Here is a tiny trained network, its code and every weight. The questions are about switching its units off for an input and a target symbol, where a switched-off unit gives its printed mean instead of its output.

import numpy as np


def w(rows, s, z=0):
    codes = np.array(rows[::2]) - 128.0
    scale = np.full(codes.shape[1], s)
    scale[-1] = z or s
    return codes * scale


def norm(h):
    return h / np.sqrt((h * h).mean(-1, keepdims=True) + 1e-5)


def f(y):
    return np.maximum(y, 0)


def softmax(a):
    e = np.exp(a - a.max(-1, keepdims=True))
    return e / e.sum(-1, keepdims=True)


def log_softmax(a):
    a = a - a.max(-1, keepdims=True)
    return a - np.log(np.exp(a).sum(-1, keepdims=True))


def net(x, mask):
    ids = ['Λβγεζημξπφω'.index(c) for c in x.split()]
    T = len(ids)
    res = E[ids] + P[:T]
    u = 0
    for l in range(2):
        q, k, v = (norm(res) @ M[l].T for M in (Q, K, V))
        z = softmax(np.where(np.tri(T) > 0, q @ k.T / 2**0.5, -1e9)) @ v
        res = res + np.where(mask[u], z, O[l][:, -1]) @ O[l][:, :-1]
        u += 1
        y = f(norm(res) @ A[l][:, :-1].T + A[l][:, -1])
        res = res + np.where(mask[u : u + 16], y, B[l][:, -1]) @ B[l][:, :-1]
        u += 16
    return log_softmax(norm(res)[-1] @ U[:, :-1].T + U[:, -1])


Q, K, V, O, A, B = {}, {}, {}, {}, {}, {}
E = w([
[115,173,103,98,92],'Λ',
[75,93,119,160,133],'β',
[97,77,112,162,124],'γ',
[114,157,180,91,123],'ε',
[84,112,120,161,130],'ζ',
[115,101,108,158,124],'η',
[95,96,100,160,132],'μ',
[130,115,192,251,3],'ξ',
[154,202,118,126,139],'π',
[166,116,181,177,84],'φ',
[124,156,149,124,184],'ω',
],0.0044)
P = w([
[96,150,125,253,115],'0',
[101,133,132,214,121],'1',
[108,119,130,190,118],'2',
[109,113,126,172,121],'3',
[111,110,127,156,127],'4',
[120,102,117,142,131],'5',
[122,97,121,128,129],'6',
[126,93,121,113,131],'7',
[129,91,110,98,135],'8',
[125,92,111,105,138],'9',
],0.0027)
Q[0] = w([
[11,1,29,170,201],'0.h0',
[238,216,224,116,74],'0.h0',
],0.0071)
K[0] = w([
[155,180,130,3,197],'0.h0',
[97,98,156,254,114],'0.h0',
],0.0066)
V[0] = w([
[86,101,109,81,1],'0.h0',
[102,27,211,101,165],'0.h0',
],0.0032)
O[0] = w([
[78,183,129,213,46,2],'0.h0',
[108,162,157,255,156,25],'0.h0',
],0.0039,0.00054)
A[0] = w([
[75,129,106,137,176,125],'0.n0',
[148,113,65,104,38,84],'0.n1',
[146,166,76,178,149,88],'0.n2',
[226,90,167,142,114,35],'0.n3',
[68,154,33,90,5,3],'0.n4',
[113,102,98,62,201,58],'0.n5',
[111,122,119,165,211,142],'0.n6',
[197,192,127,150,166,119],'0.n7',
[211,95,138,178,48,90],'0.n8',
[86,174,90,116,80,168],'0.n9',
[152,239,159,151,162,156],'0.n10',
[221,86,102,163,149,85],'0.n11',
[215,253,6,171,154,45],'0.n12',
[146,135,196,81,78,230],'0.n13',
[71,136,41,136,78,171],'0.n14',
[115,83,179,116,79,176],'0.n15',
],0.0043,0.0024)
B[0] = w([
[170,133,152,96,152,192],'0.n0',
[88,110,189,140,62,173],'0.n1',
[173,86,136,38,84,152],'0.n2',
[152,130,116,190,192,173],'0.n3',
[26,49,179,49,110,192],'0.n4',
[203,85,109,158,142,184],'0.n5',
[130,125,138,83,163,220],'0.n6',
[126,58,85,103,102,160],'0.n7',
[134,194,109,170,112,241],'0.n8',
[127,75,154,81,165,199],'0.n9',
[123,71,82,91,164,193],'0.n10',
[108,183,165,86,154,168],'0.n11',
[169,80,1,130,52,166],'0.n12',
[63,140,72,150,105,242],'0.n13',
[134,126,171,113,53,250],'0.n14',
[156,159,86,144,107,251],'0.n15',
],0.005,0.0023)
Q[1] = w([
[123,2,197,36,55],'1.h0',
[107,26,206,118,20],'1.h0',
],0.0065)
K[1] = w([
[122,174,65,3,87],'1.h0',
[57,173,43,36,61],'1.h0',
],0.007)
V[1] = w([
[60,177,102,61,142],'1.h0',
[159,164,251,147,147],'1.h0',
],0.0026)
O[1] = w([
[24,185,103,94,143,83],'1.h0',
[157,83,251,102,239,6],'1.h0',
],0.0026,0.0011)
A[1] = w([
[62,171,131,165,67,156],'1.n0',
[154,151,174,144,197,16],'1.n1',
[149,138,105,151,103,121],'1.n2',
[84,139,146,172,120,105],'1.n3',
[188,174,186,128,104,123],'1.n4',
[176,253,66,215,217,85],'1.n5',
[198,140,182,149,146,131],'1.n6',
[151,113,122,138,245,137],'1.n7',
[172,214,69,195,196,92],'1.n8',
[90,129,212,151,159,91],'1.n9',
[159,221,92,186,196,99],'1.n10',
[89,145,39,129,129,120],'1.n11',
[139,87,146,100,83,133],'1.n12',
[156,212,99,101,154,2],'1.n13',
[128,117,137,200,152,96],'1.n14',
[145,156,189,125,102,112],'1.n15',
],0.0052,0.0065)
B[1] = w([
[105,152,107,75,189,254],'1.n0',
[104,179,47,27,220,128],'1.n1',
[111,114,132,102,146,160],'1.n2',
[157,125,96,139,116,154],'1.n3',
[165,172,124,89,98,151],'1.n4',
[199,135,110,168,186,185],'1.n5',
[95,146,103,65,137,163],'1.n6',
[135,104,158,70,184,181],'1.n7',
[182,132,118,149,177,170],'1.n8',
[123,199,195,156,145,132],'1.n9',
[196,129,118,157,169,166],'1.n10',
[139,175,69,122,157,170],'1.n11',
[153,157,140,151,135,184],'1.n12',
[254,168,105,91,230,128],'1.n13',
[70,70,76,154,144,153],'1.n14',
[164,162,102,98,117,135],'1.n15',
],0.0062,0.0042)
U = w([
[24,84,196,52,43,254],'Λ',
[26,134,218,214,201,130],'β',
[39,9,83,232,172,63],'γ',
[26,243,30,57,206,8],'ε',
[142,230,251,101,134,137],'ζ',
[234,220,165,16,57,58],'η',
[198,54,215,177,56,255],'μ',
[100,211,124,209,18,211],'ξ',
[213,30,1,80,38,54],'π',
[243,177,101,228,211,139],'φ',
[178,36,191,9,247,77],'ω',
],0.0071,0.0031)

Each question gives the input, a string of symbols that net reads in full, and the target symbol t.
The units are the heads (2 rows each of Q, K, V and O) and the neurons (one row each of A and B). Each row of codes is followed by its name. A weight is (code - 128) times the scale printed after its matrix; where a second scale follows, it is the last column's (O, A, B and U).
mask holds one flag per unit, layer by layer, with each layer's heads first. A switched-off unit (its flag False) gives its mean, the last column of its rows in O or B, instead of its output. The means were averaged over made-up inputs and are rounded, as every weight is.
A unit's drop is (log p(t) with every unit on - log p(t) with that unit switched off) / (log p(t) with every unit on - log p(t) with every unit switched off).
The circuit of an input: a set's keep is (log p(t) with only the set's units on - log p(t) with every unit switched off) / (log p(t) with every unit on - log p(t) with every unit switched off). Starting from the 12 units with the biggest drops (on a tie, the unit counted first), units are removed one at a time, each time the one whose removal leaves the highest keep (on an exact tie, the one counted first), for as long as the keep stays at least 0.8.
circuit, biggest first: the units of the circuit, biggest drop first
most important unit: the unit with the biggest drop
k most important neurons: the k neurons with the biggest drops, biggest first
top k neurons in layer l: the k neurons of layer l with the biggest drops, biggest first
drop when u is switched off: that unit's drop, to one decimal
input ω Λ μ ζ φ Λ π γ, target π: circuit, biggest first : 0.h0, 1.n0, 1.n7
input Λ μ ξ μ φ μ ζ φ π, target π: most important unit : 0.n12
input π Λ π μ, target π: circuit, biggest first : 0.h0, 1.n0
input ξ π ζ φ β φ η, target π: 2 most important neurons : 0.n5, 1.n0
input μ μ μ ζ, target ζ: 4 most important neurons : 0.n14, 0.n13, 0.n10, 0.n0
input ζ ε φ η φ Λ η, target Λ: circuit, biggest first : 0.h0, 0.n4
input γ β μ ξ η φ μ, target μ: 2 most important neurons : 0.n13, 1.n0
input ζ π η β φ φ φ ξ φ β, target π: 2 most important neurons : 1.n0, 0.n5
input ζ φ β, target β: 3 most important neurons : 0.n13, 0.n12, 1.n9
input ξ μ φ φ φ μ γ, target γ: 2 most important neurons : 0.n13, 1.n5
input μ ω ω π β ζ, target π: 2 most important neurons : 1.n0, 0.n5
input μ μ η, target η: 2 most important neurons : 0.n13, 0.n14
input η ζ ζ, target ζ: 2 most important neurons : 0.n13, 0.n14
input φ π ζ ζ β, target π: most important unit : 0.h0
input γ φ η, target η: top 3 neurons in layer 0 : 0.n13, 0.n14, 0.n2
input μ ε φ π π φ φ β ζ, target π: 2 most important neurons : 0.n5, 1.n0
input φ ω ε ξ φ φ μ β η, target ε: drop when 1.n0 is switched off : 0.0
input ζ ε η γ, target ε: drop when 1.n0 is switched off : 0.2
input φ β μ Λ γ η, target Λ: drop when 0.h0 is switched off : 0.7
input μ ξ ξ Λ η ξ μ μ, target Λ: drop when 0.h0 is switched off : 0.9
input μ ω ω ζ π ζ ε β, target ε: most important unit : 1.h0
